Below is a small trained network, with its code and all its weights. Each question gives an input and a class and asks what happens when units are switched off, that is, made to give their printed mean instead of their output.

import numpy as np


def w(rows, s, z=0):
    codes = np.array(rows[::2]) - 128.0
    scale = np.full(codes.shape[1], s)
    scale[-1] = z or s
    return codes * scale


def f(y):
    return np.maximum(y, 0)


def log_softmax(a):
    a = a - a.max(-1, keepdims=True)
    return a - np.log(np.exp(a).sum(-1, keepdims=True))


def net(x, mask):
    res = np.array(x, float).reshape(1, 4) / 4 @ E
    y = f(res @ A[0][:, :-1].T + A[0][:, -1])
    res = res + np.where(mask, y, B[0][:, -1]) @ B[0][:, :-1]
    return log_softmax(res[-1] @ U[:, :-1].T + U[:, -1])


A, B = {}, {}
E = w([
[8,32,71,164,128],'x0',
[31,93,206,49,144],'x1',
[115,136,87,68,254],'x2',
[225,15,145,136,136],'x3',
],0.0092)
A[0] = w([
[70,113,213,76,78,150],'N0',
[145,111,70,252,101,145],'N1',
[202,126,142,123,91,165],'N2',
[111,84,146,157,69,176],'N3',
[54,110,110,93,236,253],'N4',
[81,62,50,140,102,131],'N5',
[156,185,67,238,62,230],'N6',
[115,72,188,33,130,208],'N7',
[132,235,194,79,126,192],'N8',
[78,133,145,140,131,138],'N9',
[212,135,149,118,137,188],'N10',
],0.011,0.0053)
B[0] = w([
[156,142,206,96,52,203],'N0',
[79,79,118,186,125,197],'N1',
[137,117,122,182,153,191],'N2',
[110,113,126,176,21,183],'N3',
[88,99,157,80,173,252],'N4',
[60,148,81,100,105,192],'N5',
[86,116,74,189,118,224],'N6',
[138,183,244,153,153,218],'N7',
[185,212,59,79,102,229],'N8',
[139,86,170,62,119,161],'N9',
[192,126,118,190,197,205],'N10',
],0.011,0.013)
U = w([
[141,187,139,45,110,20],'0',
[122,249,32,113,106,193],'1',
[55,115,73,133,91,68],'2',
[50,120,112,69,209,252],'3',
[135,109,106,206,139,55],'4',
[109,146,191,131,78,139],'5',
[195,138,163,117,224,179],'6',
],0.013,0.0027)

Each question gives the input, the list of numbers given to net, and the class t.
The units are the neurons (one row each of A and B). Each row of codes is followed by its name. A weight is (code - 128) times the scale printed after its matrix; where a second scale follows, it is the last column's (A, B and U).
mask holds one flag per neuron, in row order. A switched-off neuron (its flag False) gives its mean, the last column of its row in B, instead of its output. The means were averaged over made-up inputs and are rounded, as every weight is.
A unit's drop is (log p(t) with every unit on - log p(t) with that unit switched off) / (log p(t) with every unit on - log p(t) with every unit switched off).
The circuit of an input: a set's keep is (log p(t) with only the set's units on - log p(t) with every unit switched off) / (log p(t) with every unit on - log p(t) with every unit switched off). Starting from all 11 units, units are removed one at a time, each time the one whose removal leaves the highest keep (on an exact tie, the one counted first), for as long as the keep stays at least 0.8.
circuit, biggest first: the units of the circuit, biggest drop first
unit that matters most: the unit with the biggest drop
k most important neurons: the k neurons with the biggest drops, biggest first
drop of u: that unit's drop, to one decimal
input [-3,2,4,-6], class 0: circuit, biggest first -> [N6, N1]
input [8,-8,8,0], class 3: circuit, biggest first -> [N4]
input [-8,6,-6,0], class 0: circuit, biggest first -> [N8, N0]
input [3,-3,-5,0], class 2: circuit, biggest first -> [N10, N7]
input [-2,-3,-8,-4], class 4: circuit, biggest first -> [N5, N6]
input [2,-6,-8,-3], class 2: circuit, biggest first -> [N10, N6]
input [0,4,1,-2], class 0: circuit, biggest first -> [N1, N6, N2]
input [-5,4,0,2], class 6: circuit, biggest first -> [N10, N3]
input [1,0,-6,-5], class 2: circuit, biggest first -> [N7, N6]
input [2,8,3,2], class 5: 2 most important neurons -> [N0, N7]
input [-3,7,2,1], class 0: circuit, biggest first -> [N8, N1]
input [2,4,2,5], class 5: 3 most important neurons -> [N7, N10, N8]
input [7,-8,6,6], class 2: 3 most important neurons -> [N5, N1, N7]
input [7,5,-7,-8], class 5: unit that matters most -> N0
input [-3,4,-6,-8], class 1: 4 most important neurons -> [N8, N4, N7, N6]
input [2,8,0,-7], class 0: 2 most important neurons -> [N0, N8]
input [5,-7,7,-2], class 3: 2 most important neurons -> [N4, N3]
input [7,4,-2,1], class 5: drop of N0 -> 0.3
input [3,-3,-6,3], class 2: drop of N3 -> 0.2
input [3,-4,-6,-1], class 2: drop of N10 -> 0.2
